Below are the code and all the weights of a small trained network. Each question names an input and a class and asks about switching units off, where a switched-off unit gives its printed mean instead of its output.

import numpy as np


def w(rows, s, z=0):
    codes = np.array(rows[::2]) - 128.0
    scale = np.full(codes.shape[1], s)
    scale[-1] = z or s
    return codes * scale


def norm(h):
    return h / np.sqrt((h * h).mean(-1, keepdims=True) + 1e-5)


def f(y):
    return np.maximum(y, 0)


def log_softmax(a):
    a = a - a.max(-1, keepdims=True)
    return a - np.log(np.exp(a).sum(-1, keepdims=True))


def net(x, mask):
    res = np.array(x, float).reshape(1, 4) / 4 @ E
    u = 0
    for l in range(2):
        y = f(norm(res) @ A[l][:, :-1].T + A[l][:, -1])
        res = res + np.where(mask[u : u + 15], y, B[l][:, -1]) @ B[l][:, :-1]
        u += 15
    return log_softmax(norm(res)[-1] @ U[:, :-1].T + U[:, -1])


A, B = {}, {}
E = w([
[131,136,130],'x0',
[255,90,97],'x1',
[130,177,14],'x2',
[128,128,128],'x3',
],0.0042)
A[0] = w([
[167,137,124,81],'L0N1',
[139,141,105,80],'L0N2',
[227,69,203,91],'L0N3',
[135,157,131,104],'L0N4',
[90,182,163,174],'L0N5',
[63,185,42,9],'L0N6',
[147,111,104,31],'L0N7',
[22,46,196,149],'L0N8',
[141,160,1,69],'L0N9',
[117,151,120,62],'L0N10',
[183,107,115,166],'L0N11',
[42,202,25,75],'L0N12',
[95,182,167,104],'L0N13',
[100,180,152,217],'L0N14',
[128,182,177,29],'L0N15',
],0.0075,0.0012)
B[0] = w([
[146,147,145,154],'L0N1',
[153,130,132,147],'L0N2',
[64,29,134,231],'L0N3',
[118,141,132,134],'L0N4',
[157,175,110,194],'L0N5',
[92,72,75,218],'L0N6',
[141,138,135,144],'L0N7',
[246,166,116,251],'L0N8',
[206,218,157,237],'L0N9',
[117,125,116,141],'L0N10',
[164,96,202,186],'L0N11',
[58,47,100,253],'L0N12',
[158,158,125,181],'L0N13',
[121,152,76,187],'L0N14',
[136,161,145,149],'L0N15',
],0.012,0.0046)
A[1] = w([
[139,133,157,100],'L1N1',
[63,114,122,142],'L1N2',
[225,183,132,173],'L1N3',
[90,130,105,25],'L1N4',
[115,150,124,2],'L1N5',
[127,134,140,61],'L1N6',
[161,161,118,151],'L1N7',
[158,126,136,164],'L1N8',
[252,210,122,136],'L1N9',
[168,174,145,32],'L1N10',
[115,162,140,98],'L1N11',
[144,166,105,67],'L1N12',
[127,120,123,138],'L1N13',
[157,102,104,137],'L1N14',
[88,137,114,62],'L1N15',
],0.013,0.00093)
B[1] = w([
[106,97,68,141],'L1N1',
[188,186,94,150],'L1N2',
[89,242,135,222],'L1N3',
[148,133,61,143],'L1N4',
[136,115,156,129],'L1N5',
[127,118,127,129],'L1N6',
[118,123,190,165],'L1N7',
[77,120,101,155],'L1N8',
[27,238,248,250],'L1N9',
[31,95,100,168],'L1N10',
[107,165,140,131],'L1N11',
[93,77,198,153],'L1N12',
[114,117,126,134],'L1N13',
[94,153,144,157],'L1N14',
[146,132,81,140],'L1N15',
],0.017,0.012)
U = w([
[70,200,193,228],'0',
[141,141,5,206],'1',
[170,131,129,23],'2',
[165,129,127,3],'3',
[147,125,122,2],'4',
[168,130,131,9],'5',
[131,30,170,236],'6',
],0.018,0.0066)

Each question gives the input, the list of numbers given to net, and the class t.
The units are the neurons (one row each of A and B). Each row of codes is followed by its name. A weight is (code - 128) times the scale printed after its matrix; where a second scale follows, it is the last column's (A, B and U).
mask holds one flag per neuron, layer by layer. A switched-off neuron (its flag False) gives its mean, the last column of its row in B, instead of its output. The means were averaged over made-up inputs and are rounded, as every weight is.
A unit's drop is (log p(t) with every unit on - log p(t) with that unit switched off) / (log p(t) with every unit on - log p(t) with every unit switched off).
The circuit of an input: a set's keep is (log p(t) with only the set's units on - log p(t) with every unit switched off) / (log p(t) with every unit on - log p(t) with every unit switched off). Starting from the 12 units with the biggest drops (on a tie, the unit counted first), units are removed one at a time, each time the one whose removal leaves the highest keep (on an exact tie, the one counted first), for as long as the keep stays at least 0.8.
units of the circuit, in order: the units of the circuit, biggest drop first
unit that matters most: the unit with the biggest drop
k most important neurons: the k neurons with the biggest drops, biggest first
k most important neurons of layer l: the k neurons of layer l with the biggest drops, biggest first
drop of u: that unit's drop, to one decimal
input [7,7,-3,1], class 6: units of the circuit, in order -> L0N3, L1N9, L1N3
input [-7,6,-1,1], class 6: units of the circuit, in order -> L0N3, L1N3, L1N9
input [-7,-1,3,1], class 1: 2 most important neurons -> L0N12, L1N9
input [-4,6,-6,-1], class 6: unit that matters most -> L1N9
input [2,2,-3,-6], class 6: 3 most important neurons -> L1N3, L1N9, L0N3
input [-3,8,-1,-7], class 6: 4 most important neurons -> L0N3, L1N3, L1N9, L0N8
input [-8,5,-7,-6], class 6: 2 most important neurons -> L0N3, L1N9
input [-4,7,-5,5], class 6: 2 most important neurons -> L1N9, L1N3
input [3,1,-6,7], class 6: 2 most important neurons of layer 0 -> L0N3, L0N9
input [2,1,-4,3], class 6: 4 most important neurons -> L0N3, L1N3, L0N9, L1N9
input [4,6,-6,2], class 6: 2 most important neurons -> L1N9, L1N3
input [-6,-4,8,-6], class 1: 2 most important neurons -> L1N9, L0N12
input [-2,-7,1,4], class 1: 2 most important neurons of layer 1 -> L1N9, L1N3
input [3,3,-7,-3], class 6: unit that matters most -> L0N3
input [7,5,-7,-5], class 6: 3 most important neurons -> L1N9, L1N3, L0N3
input [-4,-7,1,-7], class 1: drop of L0N6 -> 0.5
input [-3,-6,6,1], class 1: drop of L1N9 -> 0.3
input [7,-6,8,1], class 1: drop of L1N9 -> 0.3
